Each row has a class, written after it.
[-12   3  -1  -4 -15  49   5   1  -3   5  17   5  -4  14   7   3  -1 -23
 -52  -2  -5  22  -1   7 -19   2 -15  34  15   6  13  -8 -13 -13 -39 -19
 -11  -5  20] => Fonom
[ -5  -1  -4   4  -5  14  22   3   3  11 -11  11 -11  -9 -12  -9  -4 -22
 -33  -6  15 -35  18  11  -3  22 -20  -4  -3  -1  15  21   0 -12 -16  -4
  -8  -1  14] => Fonom
[ -2  -5   6  15  11 -64 -25  -2  19  13  21 -19 -10   5 -14  -1  -7 -26
 -13   4  29  -8   5 -14  -2 -22  -4  -9  -6  -2   1   4   9 -18 -15  -3
 -12  -6  20] => Zes
[-14  -1   0   1 -12  27  27  -6   5   2   7   1   4  -9   2  -6   7 -18
 -34  -4  31  -6   2   3  -2   7 -19   0  13   2   1  -3  -3 -15 -10 -21
   1   8  -3] => Zes
[-17   0  -3   0  22 -26  -3  -6   1  20   5  -9 -10  -8 -18  -1   0 -14
  -4   3  30 -14   0   3  -5  -2  -9   6  -6  -2  -9   5  -3  -6  -9 -14
 -10   8   2] => Zes
[-15  10  -5   2 -21   5  16  -7  11  13  50  15 -34 -13  -5   2  23 -29
 -54  -5  16 -41  16   8   3  15 -13   3   7   8   2  15 -10 -10 -26 -10
   0  -4  12] => gupog
[  0   0   1  14  -5  25  -8   6   2  15  13   6   5   1   2   5  -1 -18
 -38   3   6   7   4   6  -3   1 -14  -6   7  -2  10   1  -2 -11 -22  -4
 -15 -10  25] => Fonom
[ -6   0 -14  -8   2 -14   2  -3  -2  -2  16   2   3 -20  -6   3   5  -6
 -17   2   5 -15   3   7  14  12  -2   3   2   5  19   3   2 -15  -6   0
   3   1  -2] => Zes
[ -5   4  -1  -9  18 -20   3  -4  18  -3   6   2  -8   0   6   4 -12  -8
 -20   0  11   6  -6  -3  -6   4 -13  -2   7  26  -3  -2  -6  -3  -7  -9
 -12   7  -4] => Zes
[  8  -1   0   5  -5  52  24  -4   2  13  -6   3  -3  15  -2  -9  35   3
 -11   5 -20  -1  -5  -2 -16   3  -4   8  -1   3 -13 -10   2  12  -5   1
   9   4 -11] => Fonom
[ -4  -4   0  13  -2   7  -6  -7  11  13  24 -20  -8  -8 -12  58  24 -22
 -47   4  38 -17   1   6  -2  -2 -21   1  11   1  -5   2  12 -14 -25 -16
 -12  -2   4] => Zes
[ -2  -1  -3   5   2  16   5   2   3  -2  13  -9  -4  -8   0   8  24  -4
 -13   1   2  -7  -8  -3   2  -1  -2  -2   2   3   1 -12   2   6  -1   9
   1   0 -14] => gupog
[ 10   4  -3   9   6  12  -7  -3   6   0  18 -14 -12   2  -6   2  10 -15
 -14  13  11  -9  -4   6   4   2   7  -7   0 -18   3   8   5   5 -15   4
  -2  -7   5] => gupog
[  8  -7   4   5  34 -43   2 -10   6   7   0  -4   7 -13 -23  -5  -8   5
  22 -11  39 -10   0   7  10  -4  -7  -2  -6   0  -8  -4   4  -8  -3  -3
  -6   3  -3] => Zes
[-10   2  -6   5  -3  44   6  -2  -1  18  11  13   8  -9  -4   1  -2 -29
 -49   3   3  -6   4   2   2  13 -24  -4   9  -3  -1  -3   4  -8 -17 -10
  -5  -4  11] => Fonom
[  2  -1  -2  -2  -2  17   4   1  -8  17  -4 -10 -11  17 -16  -3  18 -19
 -24  -5  11 -29   0  13  -5  -6  -6  -1   8   1 -15  10   2 -10 -16  -4
  -1   4  -7] => Zes
[  1   5  -4 -11 -12  15  23 -10  10  -4  -5 -10   0  13  10 -18  18   8
  12  -3 -11  -6   1   4   2   6  -2   1   1  -4  -5  -5  -2   0   0   0
  -1   3   0] => Zes
[ -2 -19  -2   7   1 -14  -8   5   5  -7  10 -12 -13   0 -12  -3   3 -19
 -27   5  27 -14  -1   6  -3   2  -6   7   3   4   6   4  -1   0 -10  -3
  -2   2   6] => Zes
[ -6  -4  -2  -3   1  15   7  -5  10   3  26   3 -22 -13  -6   9  18 -22
 -65   3   8 -11   3  -1   1   2  -8  -2   9  -2  13   0   5  -3 -31  -7
  -1  -2   7] => gupog
[ -5  -4  -9  -1  -7  -3  19  -6   7  12  20 -16 -18 -17 -15   4  -9 -13
 -28  -7  54 -25   2  20  -8  13 -16 -10   9   1  -4  11 -10 -20 -23   5
  -6  -8  25] => Zes
[  1  13  -9   4   1   8  16  -1   8  -4  14 -12  -5   7  -7  -6   7   2
  -8  -1  -4  -4 -16   0  12   4   1   7   1   0   0  -2   4  23   1  11
 -10   1  -6] => gupog
[ -1   3  -4   6   5  -2  -2  -7   8   8  29 -15 -23 -17  -2  -1  10 -19
 -38  -1  18 -16   0 -11   4   7  -6  -2  11   4   6   0  -3  -2  -7   1
  -5 -12   1] => gupog
[ -7   0  -3   3  -8  -7  12  -6   7   0  -4 -12 -11  -3   1   1  13 -13
 -25   2  12  -3   3   3 -18   2 -17 -13   3 -12  -2   2   2  -6 -11  -1
  -5  -5   0] => gupog
[-14  16 -18   9  -2  33  22  -5  14  10  50 -19 -49 -11 -17   4  43 -24
 -71   4  25 -45  -2   3   1  20 -14   5   8  10   3  13 -13  -9 -16  -8
  -5 -12   6] => gupog
[  5 -10  -5   8 -10   5   6  -3  -1   7 -14  -4 -22   3 -13   7  17  -2
   7  -7  11 -26  -3  15 -13   2   9   7  -8   0  -9  17  -1   0   1   9
   8  -7   7] => Fonom
[ -4  -1   1  17  -1  54  19  -4  -3   4  34   3  -4 -20  14  -1   8 -15
 -39   5  17  -1   4   9   0  19 -14   0   5   5  14  13  -5 -18 -11  -1
  -9  -6  19] => Fonom
[  0   1  -6  -1  -7  13  -1   3 -29  -7  10  -8   1  -2  -3  -4  13   8
  -2  -1   1   2  -2  -2  11   5   7   3   5  -3  -1  -5  -6   9  -9  14
   1  -4  -6] => gupog
[-11   0  -4  17   7   1  30  -6  15  15  21 -25  -7  -3 -30 -12  17  -9
 -38 -11  50 -43  -2   8 -11  16 -33  -4   3   1  -4   2 -15 -13 -16   0
  -6   4 -11] => Zes
[ -4  -1  -2  -9 -20  33  17   3  -1  -5 -28  14  -6   8   0   2  -5  -5
   1   5 -18  -7  -3   3  -5  13  10  -2   6   0   6   1 -11   0  -6  10
  21   0   7] => Fonom
[-25   2  -7  -6  -5  27  40  -9  12  20  41  -1 -29  -9 -10  -6  20 -29
 -69  -3  34 -51  -3  12  -2  17 -30   1  10   7  -6  11 -10 -22 -22  -9
  -5  -5   0] => Zes
[  3  -2   0   2  -4  25   5  -5  -2  18  17  -8   3  -7   3   2  24 -22
 -30  -1  -6  -5   2   5  -5   3  -6   5   6  -1   3  -2  -2  -7 -16  -4
  -6  -4   3] => Fonom
[  5   9  -1   7 -15  40  12  -1   5  16  10  13 -31   7  -5   5  18 -30
 -57   1  -2 -30   2  15  -6   4 -12  10 -12   8  13   5 -15 -12 -23 -25
   5  -4  16] => Fonom
[ -8  -1  -7  -1  -4   2   5  -1  11  -9  30  -6 -20 -19  -4   1  15 -10
 -34  -5  30 -15   1   0   5   9   4  -7   7   8   6   6 -24  -7 -11  14
  -1 -10   3] => gupog
[  5  -1  14   3   8 -11 -15   7  -4 -16 -29 -10  34 -12   2   3 -23  28
  51   2   4  22   7  -9   4  -4   8  -9  -4 -12  -2  -5   5  12  23   8
  -8   9 -16] => gupog
